[[0.7, -0.5, -0.7, 0.2, 1.0, 0.9], [0.2, 0.2, -0.8, 0.6, 1.3, 0.6], [1.6, -0.1, 0.9, 0.3, -0.3, 0.2], [0.8, 1.1, 1.5, 1.3, -0.4, 0.6], [0.0, 0.3, 0.8, 1.5, -0.8, -0.7], [0.0, 0.1, 0.8, 0.7, -0.3, -0.4], [0.5, -0.9, -0.7, 0.1, 1.2, 1.0], [0.1, 0.1, -0.3, 0.6, 1.1, 0.9], [0.2, 0.5, -0.7, -1.7, 1.5, 0.9]]
The smallest entry is -1.7
Find the entry just right of the smallest entry.
A: 1.5

arr =
[[-372 -573    7  110 -392  197 -195]
 [-265 -310   31   53 -371  431  183]
 [ 508 -234 -358 -258   26   38 -137]
 [  41 -193  312  265 -454   32 -345]
 [   7 -469  158  112 -386 -446 -344]
 [-506 -185 -344 -491 -313   23  212]
 [  -5    4 -286  146 -527 -558 -105]
 [-426 -221 -249 -584 -392  156  -39]]
Counting starts at 1.
The entry just left of -573 is -372
Find the entry in row 2 and column 1.
-265
Find the entry at row 1, column 3.
7
Find the entry directly below 312.
158
The entry just left of 23 is -313
The entry directly below -286: -249
The entry at row 3, column 1: 508
The entry just right of -310: 31
Find the bottom-right entry.
-39
Find the bottom entry of the column that holds the largest entry.
-426
The entry directly below 4 -> -221
The entry just left of 431 is -371
The entry in row 1 and column 2 is -573
The entry at row 3, column 3 is -358
Find the entry in row 3 and column 2.
-234
The entry directly above -286 -> -344
The entry directly below the largest entry is 41
The smallest entry: -584
Find the entry in the top-right corner.
-195
The entry just left of -527: 146
Find the top entry of the column that holds the smallest entry.
110
Find the entry directly below -345.
-344
Find the entry directly below -454.
-386
Find the entry just left of -371.
53
The entry just right of the smallest entry -> -392
The entry directly below 26 -> -454

[[-16, 12, 2, 24, 19, -5, 9, 11, -3, 17, -9],
 [-37, 30, -26, 42, 13, -11, 12, 46, 10, -27, 14],
 [14, 16, 13, -7, 14, 17, -7, -10, 9, -5, 0],
 [11, 5, -27, 18, -14, -36, 43, -12, -5, 4, -45],
 [-14, -16, -34, 8, -19, -21, 14, 10, -1, 6, 0],
 [-54, 21, 16, 32, 32, 22, -26, 49, 5, -11, 46],
 [-21, -22, -1, -1, -5, -4, 1, -1, -11, 36, -3],
 [-9, -44, -3, -11, -19, -4, 8, -8, -19, 52, -7],
 [13, 10, 0, -11, -9, 5, -14, -1, 9, -40, 13],
 [-27, -28, -16, 7, -15, -21, 18, 17, -10, 30, -9],
 [16, -46, 11, -45, -23, 19, -23, -31, -11, 32, 14]]
Indices start at 1.
Give the entry in row 3 and column 1.
14
Give the entry in the bottom-right corner.
14
The entry just right of the largest entry: -7
The entry just right of the centre entry -> -26
Give the entry at row 1, column 3.
2
The entry at row 1, column 1 -> -16
Give the entry just left of the centre entry.
32
The entry in row 2 and column 1: -37
Give the entry directly above the smallest entry.
-14
Give the entry in row 3 and column 2.
16
The entry in row 1 and column 2 -> 12
The maximum -> 52
Give the entry directly above the centre entry.
-21
Give the entry directly below 24.
42
The entry directly below the centre entry is -4
The entry directly above 52 -> 36
Give the bottom entry of the column that holds the smallest entry.
16
The entry just left of the largest entry is -19
The entry in row 3 and column 3 is 13
Give the smallest entry.
-54
The entry directly below 21: -22
The entry in the top-right corner -> -9
The entry directly above 43: -7

[[ 16  37 -11   7]
 [ 13  39 -14   3]
 [  5  41 -20  -5]
 [ 15  38 -12   6]
 [  9  41 -17   0]
 [ 14  39 -13   5]
 [  8  41 -18  -2]
 [ 10  40 -16   1]
 [  6  41 -19  -3]
 [ 12  40 -15   2]]
The entry just right of 9 is 41
The largest entry in the last column is 7
The entry in the bottom-right corner is 2
Find the entry just right of -18.
-2
The smallest entry in the last row: -15
Find the 5th entry, reading row by row.
13
Find the fourth-last entry, reading row by row.
12
The entry directly below -13 is -18
Find the smallest entry in the first row.
-11
The third-last entry, reading row by row -> 40
The 1st entry on the main diagonal: 16
Find the entry directly below 14.
8
The entry directly above -19 is -16
The second entry on the diagonal from the top-right corner is -14
Find the entry directly below 8.
10
Find the smallest entry in the last column.
-5
The entry just right of -19: -3
The entry directly below 15 is 9
Find the second entry on the main diagonal.
39
Find the 2nd entry in reading order.
37
